Below are the code and all the weights of a small trained network. Each question names an input and a target symbol and asks about switching units off, where a switched-off unit gives its printed mean instead of its output.

import numpy as np


def w(rows, s, z=0):
    codes = np.array(rows[::2]) - 128.0
    scale = np.full(codes.shape[1], s)
    scale[-1] = z or s
    return codes * scale


def softmax(a):
    e = np.exp(a - a.max(-1, keepdims=True))
    return e / e.sum(-1, keepdims=True)


def log_softmax(a):
    a = a - a.max(-1, keepdims=True)
    return a - np.log(np.exp(a).sum(-1, keepdims=True))


def net(x, mask):
    ids = ['ΔΘΛΣαβεζημξπτφψω'.index(c) for c in x.split()]
    T = len(ids)
    res = E[ids] + P[:T]
    u = 0
    for l in range(3):
        r = res
        for j in range(2):
            rows = slice(2 * j, 2 * j + 2)
            q, k, v = (r @ M[l][rows].T for M in (Q, K, V))
            z = softmax(np.where(np.tri(T) > 0, q @ k.T / 2**0.5, -1e9)) @ v
            o = O[l][rows]
            res = res + np.where(mask[u + j], z, o[:, -1]) @ o[:, :-1]
        u += 2
    return log_softmax(res[-1] @ U[:, :-1].T + U[:, -1])


Q, K, V, O = {}, {}, {}, {}
E = w([
[144,123,147,66,43,90],'Δ',
[77,79,116,145,80,118],'Θ',
[177,170,102,154,137,173],'Λ',
[111,142,106,87,97,36],'Σ',
[78,110,141,107,89,140],'α',
[84,192,196,213,137,118],'β',
[137,198,59,189,192,192],'ε',
[205,180,121,138,120,116],'ζ',
[50,103,79,63,103,96],'η',
[147,156,72,84,141,204],'μ',
[107,113,177,171,83,3],'ξ',
[111,92,61,108,96,134],'π',
[119,179,110,150,101,168],'τ',
[103,137,67,50,110,81],'φ',
[161,98,83,118,82,131],'ψ',
[173,179,118,159,141,61],'ω',
],0.024)
P = w([
[141,162,114,223,2,117],'0',
[128,90,200,123,168,135],'1',
[105,190,98,176,90,132],'2',
[129,85,192,128,168,137],'3',
[85,200,112,136,97,141],'4',
[126,89,184,133,169,134],'5',
[65,206,123,113,102,147],'6',
[126,89,178,126,173,135],'7',
[69,211,121,87,111,157],'8',
[125,88,181,125,177,142],'9',
[50,210,128,75,109,157],'10',
[129,105,189,131,185,152],'11',
],0.013)
Q[0] = w([
[103,111,75,130,73,247],'0.h0',
[122,94,98,79,106,90],'0.h0',
[93,229,125,187,153,175],'0.h1',
[121,108,103,137,54,186],'0.h1',
],0.014)
K[0] = w([
[89,72,113,135,101,246],'0.h0',
[119,94,82,48,111,45],'0.h0',
[167,190,165,163,130,187],'0.h1',
[82,80,120,124,93,204],'0.h1',
],0.012)
V[0] = w([
[1,131,41,79,123,135],'0.h0',
[133,51,135,178,162,174],'0.h0',
[120,115,90,147,48,38],'0.h1',
[60,105,63,61,161,91],'0.h1',
],0.0065)
O[0] = w([
[221,145,116,254,134,123,253],'0.h0',
[125,189,161,127,170,86,35],'0.h0',
[109,170,172,102,146,202,202],'0.h1',
[60,143,163,70,131,168,126],'0.h1',
],0.0086,0.0044)
Q[1] = w([
[96,115,126,112,94,102],'1.h0',
[115,164,121,158,131,119],'1.h0',
[106,4,110,128,227,163],'1.h1',
[115,141,103,140,167,86],'1.h1',
],0.013)
K[1] = w([
[74,117,143,91,145,97],'1.h0',
[104,153,133,164,101,110],'1.h0',
[144,183,103,195,8,110],'1.h1',
[201,175,138,137,141,141],'1.h1',
],0.012)
V[1] = w([
[31,7,3,103,73,29],'1.h0',
[135,63,88,139,188,143],'1.h0',
[150,143,128,136,63,178],'1.h1',
[59,65,167,78,252,165],'1.h1',
],0.0056)
O[1] = w([
[141,194,159,223,150,154,81],'1.h0',
[3,11,184,89,86,141,37],'1.h0',
[149,85,87,134,103,193,203],'1.h1',
[119,94,71,97,105,5,3],'1.h1',
],0.007,0.0043)
Q[2] = w([
[115,101,109,174,251,126],'2.h0',
[136,169,108,136,98,135],'2.h0',
[119,152,118,134,52,141],'2.h1',
[124,105,106,159,96,147],'2.h1',
],0.02)
K[2] = w([
[197,254,81,228,48,137],'2.h0',
[122,122,58,114,206,139],'2.h0',
[76,64,112,88,158,125],'2.h1',
[94,73,83,119,147,116],'2.h1',
],0.012)
V[2] = w([
[64,74,71,59,240,102],'2.h0',
[182,215,57,199,23,132],'2.h0',
[99,129,239,55,254,142],'2.h1',
[168,163,247,141,224,154],'2.h1',
],0.0052)
O[2] = w([
[174,180,143,117,55,186,1],'2.h0',
[90,22,68,79,47,38,243],'2.h0',
[59,3,133,127,69,163,68],'2.h1',
[153,146,85,137,123,200,148],'2.h1',
],0.0068,0.0088)
U = w([
[205,158,101,196,27,75,253],'Δ',
[64,254,83,55,139,122,200],'Θ',
[49,233,80,29,176,159,97],'Λ',
[201,105,182,65,79,95,103],'Σ',
[152,89,121,121,124,111,44],'α',
[155,149,111,167,232,116,21],'β',
[30,153,89,63,148,119,15],'ε',
[248,80,147,152,149,85,61],'ζ',
[254,98,174,173,144,136,88],'η',
[113,139,141,140,160,62,45],'μ',
[160,130,124,54,144,55,48],'ξ',
[154,78,156,171,108,100,48],'π',
[252,139,162,105,161,99,88],'τ',
[171,113,108,55,190,129,90],'φ',
[191,149,194,156,169,85,101],'ψ',
[135,136,168,144,180,154,153],'ω',
],0.0084,0.0047)

Each question gives the input, a string of symbols that net reads in full, and the target symbol t.
The units are the heads (2 rows each of Q, K, V and O). Each row of codes is followed by its name. A weight is (code - 128) times the scale printed after its matrix; where a second scale follows, it is the last column's (O and U).
mask holds one flag per head, layer by layer. A switched-off head (its flag False) gives its mean, the last column of its rows in O, instead of its output. The means were averaged over made-up inputs and are rounded, as every weight is.
A unit's drop is (log p(t) with every unit on - log p(t) with that unit switched off) / (log p(t) with every unit on - log p(t) with every unit switched off).
The circuit of an input: a set's keep is (log p(t) with only the set's units on - log p(t) with every unit switched off) / (log p(t) with every unit on - log p(t) with every unit switched off). Starting from all 6 units, units are removed one at a time, each time the one whose removal leaves the highest keep (on an exact tie, the one counted first), for as long as the keep stays at least 0.8.
units of the circuit, in order: the units of the circuit, biggest drop first
unit that matters most: the unit with the biggest drop
heads that matter: for each layer, one digit per head in row order, 1 if its drop is at least 0.15 and else 0, layers parted by /
drop of u: that unit's drop, to one decimal
input ψ Θ Λ Σ, target Θ: units of the circuit, in order => [0.h1; 2.h1]
input Λ μ μ π ε ε μ α ξ ω τ, target Δ: units of the circuit, in order => [0.h1]
input η ξ Θ Δ π α τ μ Λ, target Δ: units of the circuit, in order => [0.h1; 1.h1]
input ψ π τ Θ ψ β, target μ: heads that matter => 10 / 00 / 10
input μ ξ μ β ξ ζ Σ ε ξ τ Θ, target Δ: heads that matter => 10 / 10 / 00
input ε τ ε Δ α Λ μ α μ ξ φ ω, target ξ: units of the circuit, in order => [2.h0; 0.h0]
input Θ Λ ε, target Δ: units of the circuit, in order => [2.h0; 0.h1]
input Θ β Δ ε φ ξ μ, target Δ: heads that matter => 11 / 00 / 00
input ψ π η α μ Σ η φ μ ψ φ τ, target Δ: units of the circuit, in order => [0.h1; 2.h0]
input ψ μ ε, target Δ: heads that matter => 01 / 00 / 10
input μ φ ψ ω, target ξ: units of the circuit, in order => [0.h0; 2.h0]
input Λ τ Δ η η ω Θ β ε Σ, target Θ: units of the circuit, in order => [0.h1; 2.h0]
input μ ψ β μ ε α, target ω: heads that matter => 00 / 11 / 10
input Δ Λ β ε ξ ε β φ, target Λ: units of the circuit, in order => [0.h1]
input φ ω π ε π ξ, target ψ: units of the circuit, in order => [2.h0; 0.h0; 2.h1; 1.h0]
input τ α η α ζ Λ Σ, target Δ: heads that matter => 10 / 00 / 00
input ζ τ Θ α, target ω: units of the circuit, in order => [2.h0; 1.h1]
input Λ τ φ Σ η η Σ β, target μ: units of the circuit, in order => [2.h0; 1.h1]
input ω φ μ, target Δ: drop of 0.h0 => 0.7
input ω ε Δ ψ η π β, target Δ: drop of 1.h0 => 0.1
input τ Σ ω π μ ω τ ξ β, target Δ: drop of 0.h0 => -0.2
input Λ μ μ φ Δ ω ε τ ξ π α, target Δ: drop of 0.h1 => 0.4
input φ η Σ β η τ ω Θ α, target Δ: unit that matters most => 0.h0
